[  2.0  15.5   9.5 -11.8   5.4   6.4 -29.6  -6.8  -0.3   4.9   4.9 -12.2
   3.1  15.6   2.3   4.1   2.6  16.1  -0.2   8.5  -0.4   4.5   8.3 -16.0
  23.3  11.4  -1.9  -1.4  -1.1 -12.2  -4.5   8.6  11.1  -4.5 -10.1   2.3
   8.9  -1.7  -3.0  13.6 -13.1  -5.1 -18.1] : Q58
[ -9.2  11.3  -0.4  -8.4  -5.6 -11.1  17.0  -1.7  13.6   9.5  -5.4   2.5
  11.0  -6.6  10.0   1.6 -16.7  35.5   9.7   1.6 -32.1  -0.7   7.1 -22.7
  45.9 -10.7  -4.7  -2.6  -0.1 -16.3   0.9  16.1   5.6  -7.8  -5.2   2.3
  14.0   7.5 -18.3  -4.8 -10.3   4.5   5.2] : Q58
[ 10.0  -5.5  -4.8   0.9   9.8   5.8  17.9  -5.3 -20.5   2.0   0.3  10.5
  -2.2  -3.8  -6.3  -5.6 -10.7 -22.7  -4.7   6.9  15.5  16.1  -1.1   8.3
 -33.7   2.2  -2.0  22.1   3.2  14.5  -6.2  -5.6  -0.1   8.3  11.1 -12.5
  -4.2 -12.9   7.6  18.4   0.8  -7.9   4.6] : Q740
[-24.4  13.5  26.9  29.8 -21.1  -2.1  -8.4 -19.6 -37.9  23.3   0.2   3.5
 -39.4   8.5  18.3   2.6 -35.3  23.7   6.1 -25.4 -13.0  27.3  19.9  -2.3
 -28.8  18.9  -8.1 -75.7  -2.4 -49.2  -8.9   5.5  -6.4   1.5   3.2 -41.4
   6.4  46.3   0.5   2.3  33.8 -11.4 -20.7] : Q740
[ -3.0  -7.3  -3.7  -1.7  -7.0  -5.5  27.2   6.2 -12.7  -7.0 -12.3   1.7
  -7.9   4.9  -4.0  -2.1  -6.6 -12.3  -2.7  -9.0   1.2 -18.0 -10.2   3.3
 -28.9   0.7   8.7  -2.4   0.2   4.1   0.9 -11.0  12.0  -1.1  -1.9 -16.4
 -10.1   5.4   6.3 -14.1   3.4   5.7   7.3] : Q58
[  3.5 -23.7   6.9 -34.2   6.6   4.3  15.8  11.4  -5.4  -5.4 -12.3   5.2
  -8.6  -4.7 -19.0  -1.6  26.4 -21.8  -9.4 -10.2  -8.4 -40.4 -17.5   4.1
 -38.3  -9.6  20.8 -24.7  -7.1  15.4  -4.3 -15.3 -17.1   5.2   3.9 -29.4
 -15.2 -11.5  -2.0 -35.7  15.0  11.3  -4.6] : Q58
[ -2.6  -2.1  -4.3  14.3  -3.8   9.0   9.1   3.1 -18.6  -0.5  -5.6   6.0
  -8.1  -3.7   7.7  -3.6 -11.4  -6.7   1.2 -12.5   1.4  -1.1  -2.2  10.2
 -28.4 -15.4  -5.5  -5.9   0.1  -0.4  -2.9   5.8  -7.4   1.2   1.2 -15.4
  -6.9 -17.8   5.0   3.8   5.0   0.8   1.5] : Q58
[ -4.0  -3.0   2.6  11.2  13.8  24.7  12.8  -6.6 -18.3   5.5   7.7  11.2
 -17.2  13.1   2.4   2.2  15.1 -25.6 -20.6   3.7  29.0  16.7  12.1  -3.6
 -45.2   6.7  -7.4   9.7  -6.1   3.9  -6.4   3.6   2.8   1.3  13.3 -19.7
  -3.0   5.8   7.7  26.7   3.8 -13.8  -2.9] : Q740
[ -3.6  -2.4  11.4 -51.5 -17.9   8.1   9.9  -3.8 -19.2   7.7 -23.5   3.9
 -26.1 -17.4 -28.3  -6.5  16.5 -27.5 -22.3  -9.2  19.9 -46.9  -8.4  10.0
 -22.1  27.5  38.7 -34.8  35.8   6.2 -13.2 -22.8  -0.6  24.3  11.0 -61.9
 -26.2 -15.5 -12.0 -36.0   9.8  25.2  -9.6] : Q417
[ -6.1  16.4 -24.6 -14.9  13.1  21.7  59.7  10.2 -17.8  13.4 -43.2  14.3
 -20.6   4.1 -12.7 -13.9 -23.0 -44.3 -41.7  -4.7 -13.0  -5.3   7.5   0.2
 -18.6  10.9   6.4  38.3  19.2 -14.5   9.4 -15.3  -5.3  10.1  25.4 -24.3
   5.6 -29.1  -4.4  44.8 -28.1  20.0  43.1] : Q740
[ -1.3   2.3   0.3  24.3  -0.4  18.1  16.8  -5.7 -27.2  13.9   9.5   5.3
 -22.1   6.5   6.9 -10.8 -15.3 -17.4 -22.1 -12.6  39.2  14.0   5.0  11.0
 -22.3  12.5   7.8 -25.1  -9.8  -1.2  -3.8 -13.5 -18.3  15.0   3.2 -14.8
  -3.1  14.1   3.2  23.5   5.1  -3.8  14.6] : Q58
[  6.6  -0.4 -10.4  -4.6  -0.5  -7.3   5.3   2.1  15.5  -8.9 -16.4  -8.1
  20.3 -27.9   4.1   6.2   4.5  -9.9  15.9   6.2 -32.1  -8.7  -9.5  -9.0
   3.3 -15.3  -4.0  39.7  -0.2  -5.6  -1.8   6.0   1.8  -3.5   1.9   7.2
  13.2 -15.8   1.3  -5.7  -7.8  -0.8   1.3] : Q740
